Below are the code and all the weights of a small trained network. Each question names an input and a class and asks about switching units off, where a switched-off unit gives its printed mean instead of its output.

import numpy as np


def w(rows, s, z=0):
    codes = np.array(rows[::2]) - 128.0
    scale = np.full(codes.shape[1], s)
    scale[-1] = z or s
    return codes * scale


def f(y):
    return np.maximum(y, 0)


def log_softmax(a):
    a = a - a.max(-1, keepdims=True)
    return a - np.log(np.exp(a).sum(-1, keepdims=True))


def net(x, mask):
    res = np.array(x, float).reshape(1, 8) / 4 @ E
    y = f(res @ A[0][:, :-1].T + A[0][:, -1])
    res = res + np.where(mask, y, B[0][:, -1]) @ B[0][:, :-1]
    return log_softmax(res[-1] @ U[:, :-1].T + U[:, -1])


A, B = {}, {}
E = w([
[25,181,206,213,93,113,124,116,61],'x0',
[131,139,184,97,120,231,153,1,183],'x1',
[133,134,126,135,132,135,135,127,123],'x2',
[80,165,118,11,185,154,155,136,67],'x3',
[130,131,126,130,128,133,129,129,127],'x4',
[82,78,105,170,196,115,207,96,128],'x5',
[98,161,58,96,55,80,164,61,135],'x6',
[63,130,136,109,85,159,187,225,216],'x7',
],0.0089)
A[0] = w([
[80,145,202,158,80,123,115,136,95,98],'neuron 1',
[113,186,58,110,7,82,204,66,121,116],'neuron 2',
[196,131,119,120,183,65,82,41,47,133],'neuron 3',
[149,151,56,157,148,1,120,232,83,55],'neuron 4',
[163,175,154,140,63,118,45,129,159,140],'neuron 5',
[207,47,75,65,143,107,95,162,202,58],'neuron 6',
[96,142,109,92,154,180,112,141,69,96],'neuron 7',
[69,124,122,72,138,132,159,163,108,136],'neuron 8',
[149,100,151,209,60,116,155,140,170,154],'neuron 9',
[152,188,212,107,125,198,127,16,210,35],'neuron 10',
[160,83,227,141,173,148,141,193,157,137],'neuron 11',
[136,96,208,133,192,158,69,150,96,92],'neuron 12',
[174,94,129,237,94,69,110,99,205,145],'neuron 13',
[173,119,219,134,157,155,101,172,126,115],'neuron 14',
[145,138,179,149,203,175,139,155,107,159],'neuron 15',
[69,147,139,100,105,132,201,215,233,123],'neuron 16',
[70,46,118,168,190,102,183,105,123,254],'neuron 17',
[18,135,210,188,60,109,110,124,52,38],'neuron 18',
[125,88,150,124,152,191,134,31,203,68],'neuron 19',
[128,194,136,92,81,140,69,173,125,245],'neuron 20',
[82,163,135,82,151,126,154,147,64,165],'neuron 21',
[97,139,84,182,191,115,186,104,172,139],'neuron 22',
],0.0085,0.006)
B[0] = w([
[194,101,71,94,104,132,184,100,126,183],'neuron 1',
[70,167,59,118,139,26,107,166,156,217],'neuron 2',
[82,89,148,219,81,172,71,41,205,246],'neuron 3',
[40,83,218,154,93,169,171,209,69,238],'neuron 4',
[149,187,153,109,142,141,141,169,150,196],'neuron 5',
[186,89,83,107,96,158,195,110,76,222],'neuron 6',
[102,121,126,84,160,140,113,137,132,168],'neuron 7',
[111,125,151,104,165,166,75,129,145,180],'neuron 8',
[93,155,137,68,214,187,45,94,94,195],'neuron 9',
[61,98,170,171,122,99,212,183,51,213],'neuron 10',
[95,124,72,108,102,27,109,113,144,197],'neuron 11',
[104,139,74,171,128,85,114,144,132,186],'neuron 12',
[85,117,144,20,220,141,115,101,129,221],'neuron 13',
[110,147,87,131,119,63,126,135,156,184],'neuron 14',
[137,141,89,143,111,38,110,124,143,190],'neuron 15',
[105,80,134,223,84,168,59,1,169,221],'neuron 16',
[239,229,189,112,90,96,117,119,135,233],'neuron 17',
[225,41,32,84,105,187,196,94,90,213],'neuron 18',
[84,105,154,105,92,114,149,186,82,201],'neuron 19',
[184,189,194,112,119,124,124,100,150,228],'neuron 20',
[140,115,133,86,186,154,87,111,152,198],'neuron 21',
[196,208,177,106,91,126,135,164,144,182],'neuron 22',
],0.0075,0.011)
U = w([
[52,71,182,132,99,123,171,176,60,77],'0',
[200,47,9,86,114,169,178,98,105,87],'1',
[133,127,129,93,118,111,98,102,132,254],'2',
[99,84,126,184,89,165,62,63,181,79],'3',
[87,146,31,110,125,13,106,133,143,74],'4',
[140,133,124,104,132,126,106,117,130,250],'5',
[100,113,127,51,254,169,87,109,120,75],'6',
[205,206,184,105,96,115,117,139,151,87],'7',
],0.01,0.009)

Each question gives the input, the list of numbers given to net, and the class t.
The units are the neurons (one row each of A and B). Each row of codes is followed by its name. A weight is (code - 128) times the scale printed after its matrix; where a second scale follows, it is the last column's (A, B and U).
mask holds one flag per neuron, in row order. A switched-off neuron (its flag False) gives its mean, the last column of its row in B, instead of its output. The means were averaged over made-up inputs and are rounded, as every weight is.
A unit's drop is (log p(t) with every unit on - log p(t) with that unit switched off) / (log p(t) with every unit on - log p(t) with every unit switched off).
The circuit of an input: a set's keep is (log p(t) with only the set's units on - log p(t) with every unit switched off) / (log p(t) with every unit on - log p(t) with every unit switched off). Starting from the 12 units with the biggest drops (on a tie, the unit counted first), units are removed one at a time, each time the one whose removal leaves the highest keep (on an exact tie, the one counted first), for as long as the keep stays at least 0.8.
circuit, biggest first: the units of the circuit, biggest drop first
most important unit: the unit with the biggest drop
top k neurons: the k neurons with the biggest drops, biggest first
drop of u: that unit's drop, to one decimal
input [-2,6,-3,-3,0,-6,-5,-3], class 0: top 3 neurons -> [neuron 10; neuron 17; neuron 19]
input [7,1,0,-5,3,8,1,-2], class 7: top 2 neurons -> [neuron 17; neuron 22]
input [8,-6,7,0,6,0,0,1], class 1: top 2 neurons -> [neuron 18; neuron 1]
input [-4,1,6,5,-4,5,-7,5], class 4: circuit, biggest first -> [neuron 11; neuron 15]
input [-8,5,-7,3,-1,-4,-6,8], class 1: most important unit -> neuron 6
input [0,5,2,1,5,-5,-3,-5], class 0: top 4 neurons -> [neuron 10; neuron 16; neuron 17; neuron 19]
input [6,-8,0,4,-4,1,6,-6], class 0: top 2 neurons -> [neuron 4; neuron 16]
input [-6,3,2,-3,5,-3,6,-8], class 3: top 2 neurons -> [neuron 3; neuron 18]
input [1,4,5,-3,5,1,-7,5], class 4: top 2 neurons -> [neuron 11; neuron 3]
input [7,4,8,6,-4,6,8,8], class 2: circuit, biggest first -> [neuron 3; neuron 17; neuron 16; neuron 22]
input [-4,0,3,-8,-7,-2,-7,-7], class 6: top 3 neurons -> [neuron 13; neuron 16; neuron 9]
input [-6,3,-2,-6,-5,-1,-8,-7], class 4: circuit, biggest first -> [neuron 11; neuron 14; neuron 12]
input [-2,7,6,-8,4,-7,-7,3], class 6: top 3 neurons -> [neuron 9; neuron 13; neuron 4]
input [1,3,-3,-4,5,-7,-4,-8], class 3: top 3 neurons -> [neuron 3; neuron 17; neuron 22]
input [5,0,-3,3,-8,7,6,8], class 3: most important unit -> neuron 16
input [-1,-8,-6,8,-1,-1,-3,3], class 0: top 2 neurons -> [neuron 4; neuron 13]
input [5,-2,-3,-6,3,-3,3,5], class 6: top 3 neurons -> [neuron 9; neuron 13; neuron 3]
input [-8,3,2,2,-6,4,-8,4], class 1: top 2 neurons -> [neuron 6; neuron 2]
input [4,-2,3,-7,-5,3,-4,3], class 6: circuit, biggest first -> [neuron 9; neuron 13]
input [-3,6,-1,-1,-5,-1,-7,-6], class 4: most important unit -> neuron 4
input [3,-1,6,-5,-4,-4,-8,3], class 4: circuit, biggest first -> [neuron 11; neuron 14]
input [5,0,-3,-3,-2,1,-2,-2], class 1: circuit, biggest first -> [neuron 18; neuron 1]
input [5,8,7,-1,-6,2,3,2], class 0: drop of neuron 10 -> 0.6
input [3,0,4,3,-3,-8,0,2], class 7: drop of neuron 20 -> 0.6
input [-3,-7,6,1,6,4,2,1], class 0: drop of neuron 4 -> 1.0
